Each row has a hidden value. The values are split into ranges, and the group after each row names the range that its value falls in. Each part has its own value, ranges and names.
[ -57  -74 -267  156  133   -5  232  -69  174 -104 -188    9  292  -19
 -100 -206  108  377  170   -6    0  140 -245 -171  104  294 -151  -50
 -201  236  205  345 -284  -93 -171  201  259  110  -65 -169  -13 -233
 -209]
<52>
[-153   83  251 -325 -169  105 -384 -141 -134   18   95 -122 -163   83
   97  235   79 -197 -329  199  113   91  154   81   85   65  -42   74
   -8   92 -128  -39 -128  -96  440  100 -129  -90   74  -51  226  132
 -121]
<75>
[ -78 -123  443  231  209   54   25   31  271 -209 -213  136  584 -201
  274 -398  176  -86 -249  -20  233  766  392 -234   42  306  -77  140
   61  443  245  119 -185   32  122  232  343   98   47   49 -301  272
  -74]
<63>
[-126 -239 -301 -109  -67  203 -216 -185 -335  159   85 -321 -498  232
 -264  462   -9  168  542  252 -377 -131 -225  120  136 -172    1 -108
 -238    0  -46   85   -9   55  372  -71 -328 -173  171  -79  546 -342
  -15]
<62>
[-211  239 -289 -182   13  -27   79  -25  129  -47 -139    2 -119   95
   43   62   87  234  -21  -43   17  -93 -298 -140  241   55 -285   40
 -259  235  165  254 -311 -176 -196  116   10   16   72 -121  219 -146
  -39]
<56>
[-114 -184 -298  129  107   86   69    3    7   92  -97  -81  119   34
 -313 -108 -135  295   81 -130 -177 -413 -453 -185  222  357 -372  -54
 -316   55  231  199 -151  -99 -285  105   26  -26 -127 -387  298 -529
 -171]
<52>
[-174   22 -103 -134 -139  219 -154 -272 -116 -106  -99 -224 -245  311
  -28    9  218  158  300  296   61  232  165  101  -32 -131 -136 -155
 -125  -23 -392   48 -168 -120  111  -29  -48 -193   57 -193  335  -87
 -207]
<56>
[ 240   48 -123  387  160 -125  138  214  160 -269 -207  219   93 -159
  209 -257  186  218 -139  105  176 -227 -453 -282  156  194 -292 -267
 -139   96  127    4  -57 -295 -286  252  310   30  -67  -34    6 -290
  286]
<45>
[ 222   11  326 -271   92   28 -216   19  -70 -140   43  122  198  163
  462    8  249 -284 -416  429  316  271  436   12   92  -43   59  -49
  169  243 -185 -112 -140  -97  411   92   98 -137  -87  128  113  283
 -312]
<51>
[  77   54  413 -433  -73  281 -152  238 -283   22 -162   80   -6    5
  -46   -5   -3 -132 -150  -52 -118  368  629  -91  116 -372 -196  245
   16  248  430   77  -60  191  117   39 -301 -190  315  -26  385    1
 -303]
<64>
[ 124  -77 -172  161  -52   85 -215  -55 -201  -99   69   14 -168   41
   44  131   51  -46   95  270   77 -283 -230    8  194  -44  -82 -371
  -20    7 -156 -218   42 -219  241  131 -165   56   15  -72  213 -300
  170]
<45>
[ 149  -65 -113  261  278 -145   56 -287  108 -203  168   91  361  206
  118 -322  170  -32  -13  235   74  158 -147  110  -54  148   81 -382
  184  -78 -399  -38 -144 -224  -80  253  404  227 -147 -141 -126 -256
 -298]
<63>
[ -18 -169 -179 -168   34  117  -89  -23    0  111    9 -146   -6  327
  152  162   82  105   21  277  234    3  310  -47  120   -2  -97 -140
 -130  203   57   19    5  -51  254  -88   37   -2  -97  -83  227   90
 -232]
<75>
[-136  188 -147  112    8 -110  216   70  296 -200 -313  111  181 -224
   79 -281  169  301 -117 -149  145   -8 -373 -297  121  249 -394   20
 -288  165  314  254 -285 -261 -345  250  313   71  -94 -116  -22 -102
   54]
<52>
[  48  100 -155   -2   -5  -31  -38  -99 -123  102  148 -146    9  183
   10  -48   65   56 -148  195  412 -163  -24  -65   35   48 -211 -207
  137  -32 -147 -114 -167 -158   -6   93  -21  176  -87 -217  154 -196
 -115]
<53>
[ 177  -96   53  452  191  -68   96  190  -20  143  134 -141  -34   -3
   92 -148  139   43 -230  286  289 -258 -464 -174 -110  428 -278  -61
  161 -133 -120 -211  -98    5 -113  126  205  -67 -130  -74  117 -298
  292]
<63>
[ 116 -116  -34  132   14  -15  -75 -119  -99   17  -56 -306  -85   38
   59   -3  225  290   40  396  378  113  -19 -131  -50  196 -108 -120
  -13   55 -150   37 -121 -133  288   26   89  -69 -172  -67  165   24
  -27]
<69>
[  88 -105 -193  361  -44   26  -99    6  198 -242 -101  130   79  -78
  223  -62  124  137 -176  233  299 -359 -346  -93  151  457 -175 -411
 -211   94  -99 -122   88 -401  135  208  248   89 -219 -120  -60 -127
  256]
<67>
[ 139   35  -25  241  -47  -73 -160   29 -141  -59  380  208 -274 -117
  -67   66  -22 -553  -53   55 -460 -498 -780  303  -46 -111   -9 -240
  224 -530 -173 -516  167 -151   39  350  -95  172    0   40  133 -505
  249]
<64>
[-487  -84  192 -108  -81  158 -306 -157  -25  166  -10 -366 -391  124
 -115  146  -12  -60   91  -89 -228  231  108    8  -16  -86 -272  178
 -225  -83   68    3   38   53  120  -79  -88 -152  202 -143  352   24
   97]
<64>
[-107  -61 -188   42  -64   53   33  -32  193 -165 -130  126  239  -30
   25 -201   98  -31   -4    4  -14 -176 -254  -36  102  191 -238 -127
 -206  -40   48  -20 -119 -253  -96  198  203   54 -305 -170   40 -117
 -241]
<75>
[-518 -195  128  -63  -94  157 -275   10    1  279    8 -341 -389  -42
 -205  285 -102 -112   25 -149 -389 -112 -313  -58   92  184 -314  344
 -337  -70  292   13    5  109  162  -23 -142 -207   82 -108  388  -66
  185]
<67>
[  -7 -138  339 -412  -53  223 -315 -119 -413  215  341  -78  -31  224
 -402   88 -170 -484  -29  -41 -555  201  348  341  -92 -348  102  138
  258 -280   31 -128   41  252  227  122 -300   17  210 -181  367 -293
 -633]
<62>
[-143  102    5  -20  201 -132  -52 -193  258  -45   -2 -173  126  327
  468  -60  287  210 -409  359  618  188  120 -159   53  397 -168 -112
  -74  294 -338  149 -306 -237   53   13  450  -54 -109 -101   11  225
  -53]
<52>
[-152  117  -94  -62  -23 -102  179    1   24   28 -230 -234 -113 -158
 -114  -33  227  398  135   19   17  171 -354 -258  -10   83 -283  246
 -235   75  284  372 -399  -26 -116  125  141 -119  -10  -28  228  -78
  -42]
<75>
[ 135   53  105  -59 -181  239 -164  143  -96 -155 -177   58 -256   37
  139   78  155   98  -35  225  153  137  314  -18   36 -136 -137 -156
  -86  156   79  -61  130  -88  226   57 -104 -103  219    0  210   14
  146]
<64>
[ -49  -85 -241  -31   13  -29  -59 -112   11   92  156 -285 -471  238
  326  538  350   56  341  593  117  310 -104  122  -43  -93  254  -34
   12  174 -142  -15  -70   58  669  -37   20    0   79  371  114  301
  226]
<51>
[-442  -30 -127 -114  -57  -69 -127 -294  118  122  201 -220 -295   50
 -163  303   19 -141  303 -119 -476  340 -221  221  -56 -181  129  123
 -100 -123  200   93    2   42  270  146   32  292  198   79   21   38
  -13]
<67>
[-230   28   42 -176 -110   75  -28   45  124   95 -105 -207 -236   11
   27  199  169  124   21   85    6  353   62  -54  -37   70  -85  282
 -153  165  298  187 -115   84  242   53   45  -25  108   80  104  244
   -2]
<51>
[ -81  190 -305 -335  -73  164  285   65  123  -11 -244  -72 -258  253
 -152  162  209  557  373   63 -150  567  218   14  -41 -161   19  189
 -205  349  402  560 -218  171  -70   68   41   49  403    4  138   -7
 -267]
<64>
[ 159 -291  -42  404  146  -68  -75   53  -73  181  309  -91  -59  -68
 -121  110  -70 -106  -51  135 -135 -274 -476   35  -35  284   25 -159
  124 -177  112 -212  177   23  211  206   75  220  -29  -22   28 -356
  222]
<67>
[-296 -249 -161    6  132  196  -79 -111  -49  124   64  -12  256  108
 -390 -112 -259 -148   63 -224 -469 -380 -456   -8  301  340 -292   77
 -188   -1   74   51 -234   -8 -217  146 -155  -41 -148 -433  321 -569
 -418]
<56>
[ 385 -248   68  245   31   79 -111   73 -132  -26  111   46  203  -12
  -55 -194   17 -104 -197  266  151 -240  -53   30  -43  255  -65 -272
  183 -166  -92 -283  143 -135  171  191   55   86 -284 -177   63 -253
 -202]
<69>
[  66  341 -106  -54 -108  -94  -60   25 -118  -66  -15 -131 -564   90
  189  165  285  180  -45  310  239 -114 -284  -57  -18 -204 -229 -139
  -28  -88 -180  -56 -129 -210  -11   72  -21 -108  167   49  326 -119
  343]
<53>
[   4   -2  379  184 -207  186   17   92  -14  -45  -41  -93  119 -108
  125 -312  333 -229  -98  291  406  436  246   -6 -354  117 -180   90
  285 -175 -177 -304 -143   85  170  157  147  -61 -117   21  -65  177
  -13]
<64>
[-392 -124  -20 -257 -121  129 -138 -416  -82  191   82 -547 -127  402
  -27   89  260   44  340  341  206  555  448  115 -230 -156  -39   56
  -10 -100 -336   55 -240   80  346 -148   82  -84  -88 -113  244  256
 -424]
<67>
[-393   -1    1  -60 -107  103 -156 -117  176  -97 -187  -82 -102  -19
  -41  -12   55   82  -17 -107 -165   28 -184  -57  114  184 -288   65
 -379   44   93  153 -103 -178  -31  106  114 -107   10 -185  180  -44
   -7]
<62>
[-364  -37  313   45  -97  151 -290 -193  109 -160  100  110  174  -99
 -138 -146   -8 -518 -190 -126 -383  173 -279  198   42  286  -28  138
   39 -135 -167 -138 -166  -70   95  367   43   60   18 -162  -77 -143
 -183]
<45>
[-167 -281  -54 -324 -176  286 -387 -418 -373  183  275 -398 -143  434
  -91  304   94 -280  330  496   32  170  364  316  -37 -182  144 -111
  125 -113 -508 -218 -112   50  702 -110 -314 -102 -165 -119  387   70
 -541]
<51>
[  -1 -196  337  -82  -46  299 -245  -87 -197 -122  -23  147  440  -20
 -277 -355 -117 -314 -182  -90 -251   18  184   77   86  145 -179  -26
   33  -82  -69  -87 -100  -46   -7  232  -87 -104 -102 -385  208 -357
 -591]
<52>
[-532  165  435 -702 -327  355 -408 -128   30  -60 -105   92  -24   50
 -231   66 -145 -390 -239 -420 -506  503  588  220  122 -230 -109  390
 -186  119  349  164  -44   54  153  164 -253    4  351 -207  190  166
 -531]
<52>
[ -84 -142  -79  192  -44  127 -127    4 -177   35 -140 -259 -391  -28
 -109   99   73  260  269  140  -70 -153 -279 -151   69   11 -327 -100
 -273  -37   34    6   14  -71   59  -30 -110 -243   83 -120  437 -293
  308]
<64>
[ -69   87  328 -223 -257  295 -261  100  -27 -117  -90  138  -43  -44
  193   83   82 -287 -179   55  155  460  638   57   59 -207  -38   43
   72  271  232 -160  101   18  438  122 -213  102  265   87    2  310
   15]
<63>
[-200  -18   69  -83 -180  234  -58  -54  -60    4 -245 -303 -166   82
   28    8  263  279  167  260  291  370  273 -138  -69   53 -253   93
 -175  163  -39  144 -223   23  194  -55    1 -250   55  -91  265  130
  -33]
<52>
[  61 -122  212  -80  115  -40 -163  -47   31  -92 -128  -49   82   -9
  237  -26  135   34  -31   85  118  534  551 -128   64 -270  -11  -76
  -65  243  301   80  126  -81  320   23  144   97   80  111   43  298
  -97]
<51>
[  73 -237 -301  119  261 -132   96  -12   50  149   73 -214 -199  124
   92  324  131  280  359  254  -93  248 -127  -73   64  -73  154  -54
  -91  241  327  197   40   88  332    1  122  164  106  223   87   29
  114]
<51>
[  98 -141   87   40  -17  254  -44  218   52  -94  -82  204  101   37
  -19  -42   14 -114   14   22 -143  240  273   21   81  -37   -5  -37
    7  180  328  -48  145   83  109  178  -16  128  185  -15  -20  -74
 -102]
<45>
[ 114 -313  -48  243  245  116   20   77   66  143   93  -36  109  217
 -313 -152 -186  184  -35  -97 -284  -53   12   19  -27  276  -95 -136
  -46  -50  259   88  247   82 -212  113  191  170  108 -333   86 -461
 -198]
<64>
[ 240  108  212  229   75 -158 -139  299   26   15  148   92 -290 -114
  433  113  116 -210 -455  173  287 -160  -93 -113    0  -73 -170 -176
  145  -30  183 -378  280 -131  161  130  102  132  145  221   38   52
  630]
<64>
[ 298  350  265   11   29 -338    5   94  -76 -246  -65  206  140 -402
  254 -242  230  -44 -492   30  290    3 -244 -243   44 -114 -220  -84
  120  -15  173  -12 -224 -313  -70  364  205  104  -20  106   22  -73
  122]
<67>
[-460 -191   79 -252  -64  182  -42  -83 -170  252 -228 -498 -326  -30
 -437  164   43  272  521 -135 -503  452  -10 -146  -14 -170 -253  503
 -371   36  443  423 -250  296   76  -90 -164 -328  196  -84  521  -70
 -209]
<75>
[ 389 -269   77  369  -13   77 -106  116 -114  -59  204  132  101 -145
    9  -11   66 -259  -74  328   11 -121 -217  135  -78  225  150 -250
  270 -138  -37 -363  198  -39  419  292   18  191 -138   67  -92 -192
   63]
<51>
[  34 -147   18  107  100  -88  -77  -54 -245  113  101 -248 -251 -141
  -17  302  153   56  231  279 -134  149 -382  -83   48  -18   65   91
    9   94  112   80 -180  102  438  109  -95  -76  121  211  247 -115
  210]
<75>
[ -57  546   46 -423 -134 -219   17  -83  -88  -76 -253 -257 -409  -86
  242  244  397  572 -139  208  498  531  163 -294   39 -258 -156  170
 -153  412  228  519 -455 -143  185   76   43  -62  379  174  231  288
  176]
<62>
[ -70   41 -227  -85  122   60  103   68  188  -15   37  203  181  178
  -28  -58  -49  -44 -140  -78 -178 -177 -251   24  199  218 -140   -1
  -81  147  167   92 -160  -69 -223  209   80  141  -20 -181   68 -272
 -283]
<63>

New part:
[  41 -186 -279 -312 -356   57  223 -544   41   61  197    3  242  231
 -211 -184  -49 -117   53 -223 -117  136  464  455 -468 -188  107 -527
 -455  -59  204  240   97   76   44 -302   75 -362  103  136  179  -98
 -329]
U
[ -14  332 -190 -103 -155 -141 -453  101  154   16  -26  323  -73   52
 -111  163   21  366  160   81   92  -84 -201  221 -240  412  432  116
    9  -70 -207  299 -210  252  166  237 -285  -29  372  -20  279  153
  143]
L
[-131 -389 -363  -70 -245 -180  345 -157   38 -173  226   47 -215  419
  164   52  114 -215   62 -421  -34 -126  713   62   44 -266 -152    4
  -44  283   63   32  390 -228 -140   74  112  330 -137  116   50   88
   41]
W
[-401  339   62  245  194 -280 -514 -160  659   97   93  181 -343 -129
  -54  476  232  111 -233  347  -59  130 -195  159   36  -12  -52   83
  349 -113  250 -159 -154  -78 -172  175  -35  219 -314 -317  580  135
  -23]
X
[-213 -246  315  221  308 -120  118 -221  410   96  262  -14   73  162
   38 -206   70  -98  134 -124  -86   53  254  -71  -12 -255 -164  -23
   -2  -41  188  166  240  -91  -35 -137  392  321  -53 -352  292  -84
  -40]
V
[ -88 -462    7   10  179 -101  184 -358   91  216  260  -25  251  475
 -167 -366 -108  -71  406 -376   48  235  286   86 -317 -324    6 -190
 -301 -105  122  222  313  101  188 -148  165   73    0 -184   85 -234
   95]
L
[  34  311 -220  -50  374   46 -269 -159  322   33  485  -80  -77  -62
  294  246  350  121 -116  441   35 -143 -438  -79   50   35 -347   40
  111 -373 -199  -82 -133 -250  -85  434 -278  -83  -30 -393  111  115
  252]
C
[  53 -459  144  111  -81 -194  457  -77 -221    2  -60   71   25  433
 -248 -444 -100 -271  174 -684  172  -77  564  245 -157  -49   96 -142
 -128  289  -21  258  255  176  -69 -179  251   57   25  234   89 -126
   29]
X
[ -49 -144 -235  258  294 -252 -175  229 -310  -22  -10   87 -323  249
  225  201   33  -12  -22   70  374   -8  125  148  123 -198 -182  101
  165   36 -186  -87  272   20 -124  587 -214  181 -163    6   27  293
  480]
W
[  92  -46  -63   71  -95 -125  -80  100 -405   70  -55  194    6 -104
 -192  -74   60  -83 -155 -215  228  -67  326  356 -115   -1  159 -244
  -38  271  -85  314  103  339   28  -97   83  -59   37  385  314  228
  -34]
V
[-165   41 -241  -85  104 -165 -333 -166  240  172   -3  166   78  361
  -83  134 -138  336  291  194   49  362  -21  410 -442   30  218  -52
 -301 -372  -30  151   34  186  278  296 -250 -238  324 -216  114  -62
  256]
U
[ -86   80 -126  -41 -457 -189  218 -341  353 -130  -98  211 -348  101
 -155  147  125 -319 -284 -325 -107 -171  363  385 -134  101    2 -177
   35  299  177   19 -106 -119 -423  -91   65   45 -186  104  462  101
 -258]
D
[ 117  535  -16  -27 -168  -60 -209 -190  355  -67  107  185 -350 -275
 -211  226  445  -67 -371  160   17 -223 -564  -69   29  309   22   56
  426  -63   59 -244 -551  -98 -411   98 -235 -219 -283  -95  376  151
 -121]
L
[ 406 -260  184 -187 -126   65  402  -78 -374   -8   70  151  311   70
 -313 -505  299  -43   75 -304   13   42   21 -287 -130   81  187  123
 -126  -25  -68  113  -50  283  117 -252  197 -453  328  235 -248 -151
   87]
L
[ 374   41  154 -247 -293   90  337  -72   -6   66  376   74  302  -74
 -504 -676  219 -132  239 -491  -56 -165  124  -41 -306  128  354 -400
    3  104 -108  367 -120  216  146 -621  203 -366  142  283  162 -184
 -417]
B
[-284 -334    0  260   16 -422  172  219  -38 -251 -240  186 -438  409
  117  287  156    8 -113  -83   73  117  588  105  262  -63  -76  478
  244  170   79 -282  297  -63 -172  387  130  174  -30  182 -113   78
  355]
C
[ 242 -143   67   64  159  -61   30 -221  -95   76  331 -236  179  449
 -245 -508 -325   23  450 -231  290 -120   -3  408 -428  -63  200 -552
  -97 -291 -140  242   17  145  -16   47 -227 -261  -59    6   66 -204
  -91]
W
[ 122  188  240   88 -336  -84   85   74  -30 -229 -194   95 -238  154
 -401 -290   21   31   55 -119  250 -140 -155   44  -99  322  446   19
  339 -122  203 -161 -425   61 -336  -37  -63 -486  -15  102   71    2
 -312]
U
[-152 -177 -154 -150 -477   24  135 -421  240 -116  269   26   44  161
  -38 -137  -60 -103  105 -303 -145 -169  557  166 -184 -178  176 -323
 -151  168  364  310  135 -102 -125 -363  260  226  -33   -2  395   91
 -537]
C
[  41 -276  166  171 -123 -189 -320 -187 -236   -4 -214  200  142  281
 -192 -163 -380  277  300 -134  209   62   73  155 -356  -36  536   12
 -226 -121  219  370   22  420   33   78    0  130  247  -23  222  130
   14]
M
[ -82 -305   24 -228 -286 -108  671  -72  294  -32    5  233   -1  357
 -262 -309  310 -201  170 -253 -331  479  627  -57 -149 -241   44   34
  -47   54  201 -205  265  -52   99 -322  383 -408  164   87 -203 -287
  -92]
D
[-229  309   69  -28  -29   33 -298   51  695  -45  341  180 -151  -55
   40  -20  288  265  312  473 -185  201 -338 -556   56 -177  199  208
  444 -350  337 -218 -117 -236    2    4   68   46  -32 -596  176  116
 -248]
W
[ 414  227  287   95   84  -24  220  204 -140  -53  175   48 -109 -144
 -279 -412  386 -196  -92 -281  256 -406 -341 -215   90  343   31   14
  406   75 -300   15 -324   57 -239  -55  -17 -282  -80  139   83    1
   18]
V
[ 110 -134   17   40 -280 -115  126   87 -257 -199 -302  346 -235  191
 -126  -82  245   19   20 -281  241  -71 -184 -509   99  209  243  639
  149   64  151 -139 -203   65 -206  182   17  -36  136  -48 -101  187
  264]
C
[ 152  -46   48  205  -43 -209  270  191 -250 -299 -214   70 -389  256
   -7  -32  197 -102 -143 -264  368 -293   14 -100  152  293  -30  396
  223    8  -75 -200 -186 -129 -394  380  -80 -199    6  100 -114  134
  267]
B
[ 425 -134   51  -76  -38  -10  272   98 -415  -97  401  -34   92  -26
 -199 -379  372 -107  -10 -305  122 -270   99 -235   77   -7   53  -71
  229  102 -223   41   13  111  -24 -141   38 -227  -64  415 -149  -24
  -11]
M
[ 206  -92 -337  -83  -70 -210 -153 -525 -155   95  350   28    7  -65
 -140  294  198 -167 -384 -262   -6 -204  209  439 -208 -118 -144 -373
 -158  191 -118  201   43  168 -121   31 -200  114 -322  413  385   99
   77]
M
[-226  213 -158 -169 -164   80 -326 -286  499   68  183  108  137   97
   24   -6 -138  269  269  277 -114  134   30  244 -391  -32  279 -267
 -242 -320  240  315  -52  -12  127  -53   -2  -92  311 -411  391   94
 -324]
X
[-274  240 -172  -94  -71    9  -16 -334  743   54  303  183 -260 -126
   42  223  521 -169 -165  170 -236  162 -175 -385   62 -231 -265  120
  217  -99  392 -292 -117 -407 -219  -72  132   74 -310 -535  369  123
 -158]
D
[-178   -1 -178  -92  -80  -56   -5  186  246  115  -79  385 -109  349
  -84 -211   88  100  512 -103  103  332 -109 -336 -175  -58  254  291
   10  -97   70   15   81   16  201  111    0  -19  253 -452   24   64
  228]
X
[ 124 -359  -23  -79  203  -55  375 -286  109   55  445  -44  118  309
  -17 -254  329 -156  167 -308  -62   26   74 -341  -16 -221 -260  127
  -50  -85  -53  -49  189 -128   32  -10  112   35  -78 -144 -150 -213
  268]
J
[ 232  350  171  -33  222   24   16  -41  294  149  420   59   -3 -267
 -269 -214  542 -109  -91   45   -5  -62 -502 -286   -7  105 -102  -63
  347 -153 -138 -105 -300  -30  -59 -131  -21 -317 -175 -142  184  -84
  -19]
V
[-207   31 -137   72  -78  -96 -362  111   65 -142 -248  358 -267  116
  178  303  174  347   86  498   96  372 -261 -490   76 -158  192  632
  149 -351  391 -334  -64  -56  -62  466  -69  -52  173 -444  -76  359
  253]
W
[  -6 -299 -201  132  -61 -263  142 -386 -186  -21 -175   33 -145  353
  -34  141 -147 -230 -210 -371  221  -67  452  603 -261  -61 -138 -198
 -349  106   56  149  124   54 -272  220  -56   -1  -96  166  260   98
  167]
B
[ 117   69  119   12   33  -28 -121  336 -147   62   39  106   84  234
 -329 -479 -105  267  531  166  244  301 -122   63 -270  -47  502 -188
  195 -325  -41   -2   -9  298  231   17 -118 -536  196    7 -128  -67
  -72]
J
[  78 -422  -70 -255 -237   97  344 -475   18   31  249  -10  345  372
 -196 -441  -13  -26  353 -226 -122  283  313  -97 -375 -353  163 -205
 -373 -234  341   99  167   34  128 -319  212 -309  152  -96 -109 -193
 -222]
J
[-208 -188  186   82 -248 -125   12 -632  506  -38  -28  200   12  107
  -38   37  -16  -81  -55 -335 -188 -139  186  -62 -178   10   88  141
 -249   97  467  331  -69  -59 -253 -219  358  497   56 -363  576   83
 -217]
V
[  18  218  134  166 -210  -77 -352 -251   21 -131  -57  202 -233 -338
 -104  251  252    6 -441   99  107 -280 -313 -143  123  149  127  176
  286   71  336  -24 -387   58 -432   11   32  157 -234  -37  496  363
 -203]
C
[  38  420  -66    8  173   35 -359  -65  190  113  368  107 -105 -438
   10  197  472  -18 -339  302   34 -162 -401  -99  120   39 -168  -73
  308  -29  -60    3 -213  -24 -120   45  -73    1 -211 -135  421  249
  -31]
U
[ 251   38 -411 -315 -155  -40  -69 -287   17   37  201   94   66  380
 -230  -69  107  207  326  -40   99  193 -341  -82 -449   32  241   19
 -198 -465  -43 -108 -215   39  122  261 -465 -539  144 -112 -195 -112
  226]
M
[  18  -91  -81 -144 -279  -25   74 -484  343  -68  432   58   56  -99
  116   50  127 -188 -167 -124 -369 -262  521  206 -100 -241  -88 -397
 -102  259  101  355  209  -77 -179 -264  242  389  -78   65  478  136
 -379]
M
[-123  131 -270 -204 -295  181 -169  -69  220 -115   67   95   14  218
  169 -112 -177  262  380  470   -6  234   60   54 -292 -222  299 -206
 -131 -426  308   37   27 -120   14  131  -71 -330  317 -417   46  227
 -328]
J
[-298  -53 -686 -432 -374   21  151 -280  453  -57  251  252  -61  186
  354  342  313  -19  -14  -53 -337   87  582   13 -110 -147 -185  105
 -385  108   87  181  290 -320  135   49  118  177  322 -213  168  186
   37]
D
[ 202  255  -55  -28  347  130 -368 -301  156  278  629 -141  225 -167
  -58 -196   62   20  116  238  113 -112 -443  153 -263 -173  -81 -589
   25 -298 -152  254  -82   78   35   -9 -217  -91 -202 -264  390   49
 -120]
J
[ -81  -74 -158 -278 -353  120  406 -102  299   89  479   85   51  132
 -340 -540  323 -268  365 -454  -98  122  278 -355 -126 -309  140 -277
  150  129  289    5  112 -172   99 -618  303 -128 -211  -97  155 -119
 -488]
X
[ 124 -161  180  325   59 -391  -21  -46 -237 -317 -285   74 -358  312
  -16  261   83  107 -262 -115  282 -261  -63   62  132  331   38  539
  195  -75  -31 -217 -216   53 -421  576 -194   -4  -16  180  -87   76
  438]
W
[ 307  200 -241 -145  168   -5 -344 -469   60  134  562  -36  137 -218
   -1  199  310   45 -237  111  -13 -252 -379   71 -184   11 -166 -237
  -84 -183 -217  188 -187   59  -43  156 -316  -25 -133   -9  301   98
  131]
M
[ 161 -174  435  155  154   34  326 -251   66   84  317  -86  165  -65
 -215 -536  169 -336  -29 -324   26 -173  103 -103  -29 -172 -118 -304
   93   84  120  187   33   21 -200 -419  399   16 -203  -63  291  -92
 -285]
V
[ 120  360 -205   18  351  -18 -384 -150   39  226  347   13  -49 -217
  -68  175  351    5 -237  194  242  -91 -552   69  -79   77 -212 -135
  111 -214 -194   -4 -255   29  -47  247 -324 -198 -215 -152  313  136
  226]
X
[  12    9  -54 -144 -204   53 -299 -301   36   98  138  102  387  -28
 -145 -151 -191  287  207   39  -27   71  199  324 -494  -11  429 -353
 -444 -211  183  577  -11  293  264 -252  106 -153  425  -24  379  103
 -332]
B
[-450   51 -198  113  216 -200 -263  -58  560   63  121  174 -223  181
  318  367   82  104   49  205  -69  117  212  143    3 -134 -189  146
  -19  -52   56  100  240 -192   22  329   48  415   66 -453  369  183
  216]
D
[ -45   25  -20  263  277 -139 -306 -293   57  -57  148  -68 -108   60
  236  249   39   72 -204 -101  303 -481 -210   43   30  231 -189  212
  -92 -110  -24  271 -175 -119 -276  395 -111  386  -20 -290  406  241
  249]
V
